Below is a small trained network, with its code and all its weights. Each question gives an input and a class and asks what happens when units are switched off, that is, made to give their printed mean instead of their output.

import numpy as np


def w(rows, s, z=0):
    codes = np.array(rows[::2]) - 128.0
    scale = np.full(codes.shape[1], s)
    scale[-1] = z or s
    return codes * scale


def norm(h):
    return h / np.sqrt((h * h).mean(-1, keepdims=True) + 1e-5)


def f(y):
    return np.maximum(y, 0)


def log_softmax(a):
    a = a - a.max(-1, keepdims=True)
    return a - np.log(np.exp(a).sum(-1, keepdims=True))


def net(x, mask):
    res = np.array(x, float).reshape(1, 3) / 4 @ E
    u = 0
    for l in range(3):
        y = f(norm(res) @ A[l][:, :-1].T + A[l][:, -1])
        res = res + np.where(mask[u : u + 16], y, B[l][:, -1]) @ B[l][:, :-1]
        u += 16
    return log_softmax(norm(res)[-1] @ U[:, :-1].T + U[:, -1])


A, B = {}, {}
E = w([
[96,252,149],'x0',
[19,127,130],'x1',
[129,147,200],'x2',
],0.0041)
A[0] = w([
[125,102,156,125],'0.n0',
[175,155,220,153],'0.n1',
[123,114,2,2],'0.n2',
[186,143,86,188],'0.n3',
[242,175,169,90],'0.n4',
[111,69,186,115],'0.n5',
[118,92,161,115],'0.n6',
[113,85,169,123],'0.n7',
[61,139,99,123],'0.n8',
[143,88,105,92],'0.n9',
[109,120,152,100],'0.n10',
[126,58,52,105],'0.n11',
[76,106,147,107],'0.n12',
[102,119,63,95],'0.n13',
[211,204,99,96],'0.n14',
[136,131,123,137],'0.n15',
],0.013,0.004)
B[0] = w([
[127,102,127,167],'0.n0',
[94,167,78,246],'0.n1',
[121,252,110,198],'0.n2',
[134,75,82,227],'0.n3',
[148,103,31,255],'0.n4',
[134,61,136,211],'0.n5',
[130,91,134,176],'0.n6',
[126,81,124,190],'0.n7',
[62,130,135,207],'0.n8',
[158,128,163,186],'0.n9',
[128,110,115,148],'0.n10',
[156,197,190,254],'0.n11',
[85,117,106,187],'0.n12',
[119,180,108,180],'0.n13',
[137,73,57,228],'0.n14',
[129,123,123,142],'0.n15',
],0.037,0.0049)
A[1] = w([
[148,143,114,122],'1.n0',
[168,151,99,183],'1.n1',
[120,162,168,33],'1.n2',
[249,162,153,56],'1.n3',
[144,139,117,135],'1.n4',
[149,141,113,156],'1.n5',
[98,164,79,142],'1.n6',
[149,87,72,8],'1.n7',
[127,137,120,123],'1.n8',
[198,86,170,25],'1.n9',
[133,42,178,184],'1.n10',
[88,139,91,10],'1.n11',
[164,94,190,2],'1.n12',
[113,134,111,26],'1.n13',
[116,105,151,122],'1.n14',
[121,117,151,154],'1.n15',
],0.017,0.002)
B[1] = w([
[93,116,130,158],'1.n0',
[63,101,121,200],'1.n1',
[115,178,93,163],'1.n2',
[65,3,179,197],'1.n3',
[103,117,127,154],'1.n4',
[93,114,126,166],'1.n5',
[150,114,204,254],'1.n6',
[87,150,54,238],'1.n7',
[131,125,141,146],'1.n8',
[253,161,195,167],'1.n9',
[199,191,47,203],'1.n10',
[140,76,186,207],'1.n11',
[245,135,174,162],'1.n12',
[133,109,152,151],'1.n13',
[134,153,102,152],'1.n14',
[146,150,114,147],'1.n15',
],0.029,0.0064)
A[2] = w([
[125,119,135,106],'2.n0',
[99,41,167,106],'2.n1',
[121,107,142,90],'2.n2',
[116,88,153,67],'2.n3',
[102,38,177,60],'2.n4',
[129,127,126,88],'2.n5',
[138,104,166,85],'2.n6',
[134,121,125,8],'2.n7',
[97,21,188,46],'2.n8',
[112,125,92,65],'2.n9',
[115,21,19,39],'2.n10',
[119,99,146,87],'2.n11',
[97,7,2,102],'2.n12',
[91,80,26,71],'2.n13',
[120,107,142,76],'2.n14',
[26,43,123,115],'2.n15',
],0.0094,0.0014)
B[2] = w([
[124,123,129,132],'2.n0',
[97,63,144,167],'2.n1',
[116,113,130,137],'2.n2',
[104,101,136,144],'2.n3',
[88,56,148,166],'2.n4',
[129,132,124,128],'2.n5',
[126,107,105,142],'2.n6',
[143,121,114,128],'2.n7',
[97,37,150,174],'2.n8',
[147,111,104,150],'2.n9',
[83,179,21,231],'2.n10',
[113,105,132,140],'2.n11',
[80,218,5,255],'2.n12',
[151,129,34,211],'2.n13',
[120,115,137,136],'2.n14',
[211,47,143,206],'2.n15',
],0.023,0.0094)
U = w([
[113,131,3,250],'0',
[86,233,185,59],'1',
[88,40,191,175],'2',
[233,145,146,16],'3',
],0.016,0.0025)

Each question gives the input, the list of numbers given to net, and the class t.
The units are the neurons (one row each of A and B). Each row of codes is followed by its name. A weight is (code - 128) times the scale printed after its matrix; where a second scale follows, it is the last column's (A, B and U).
mask holds one flag per neuron, layer by layer. A switched-off neuron (its flag False) gives its mean, the last column of its row in B, instead of its output. The means were averaged over made-up inputs and are rounded, as every weight is.
A unit's drop is (log p(t) with every unit on - log p(t) with that unit switched off) / (log p(t) with every unit on - log p(t) with every unit switched off).
unit that matters most: the unit with the biggest drop
top k neurons: the k neurons with the biggest drops, biggest first
top k neurons in layer l: the k neurons of layer l with the biggest drops, biggest first
drop of u: that unit's drop, to one decimal
input [8,5,-1], class 2: unit that matters most => 0.n11
input [6,1,-8], class 2: top 2 neurons => [0.n4; 0.n11]
input [-8,4,8], class 3: top 3 neurons in layer 1 => [1.n9; 1.n12; 1.n10]
input [-8,-5,2], class 3: top 4 neurons => [1.n9; 0.n2; 0.n14; 0.n11]
input [-5,2,-4], class 2: top 4 neurons => [1.n3; 0.n1; 1.n10; 2.n12]
input [-3,4,0], class 3: top 3 neurons => [0.n11; 0.n1; 0.n4]
input [-6,0,-8], class 1: top 2 neurons => [0.n2; 0.n11]
input [6,3,-8], class 2: top 3 neurons => [2.n12; 0.n11; 1.n10]
input [-2,-3,-3], class 2: top 2 neurons => [1.n3; 0.n11]
input [-4,0,-6], class 1: top 2 neurons in layer 0 => [0.n2; 0.n11]
input [-7,3,-7], class 1: top 2 neurons in layer 0 => [0.n2; 0.n11]
input [-2,2,0], class 3: drop of 0.n11 => 0.2
input [2,5,3], class 2: drop of 0.n14 => 0.1
input [-1,0,-2], class 1: unit that matters most => 0.n2
input [-8,3,7], class 3: drop of 1.n9 => 0.1
input [-8,0,-6], class 2: drop of 1.n3 => 1.0
input [1,6,1], class 2: top 2 neurons in layer 0 => [0.n14; 0.n3]
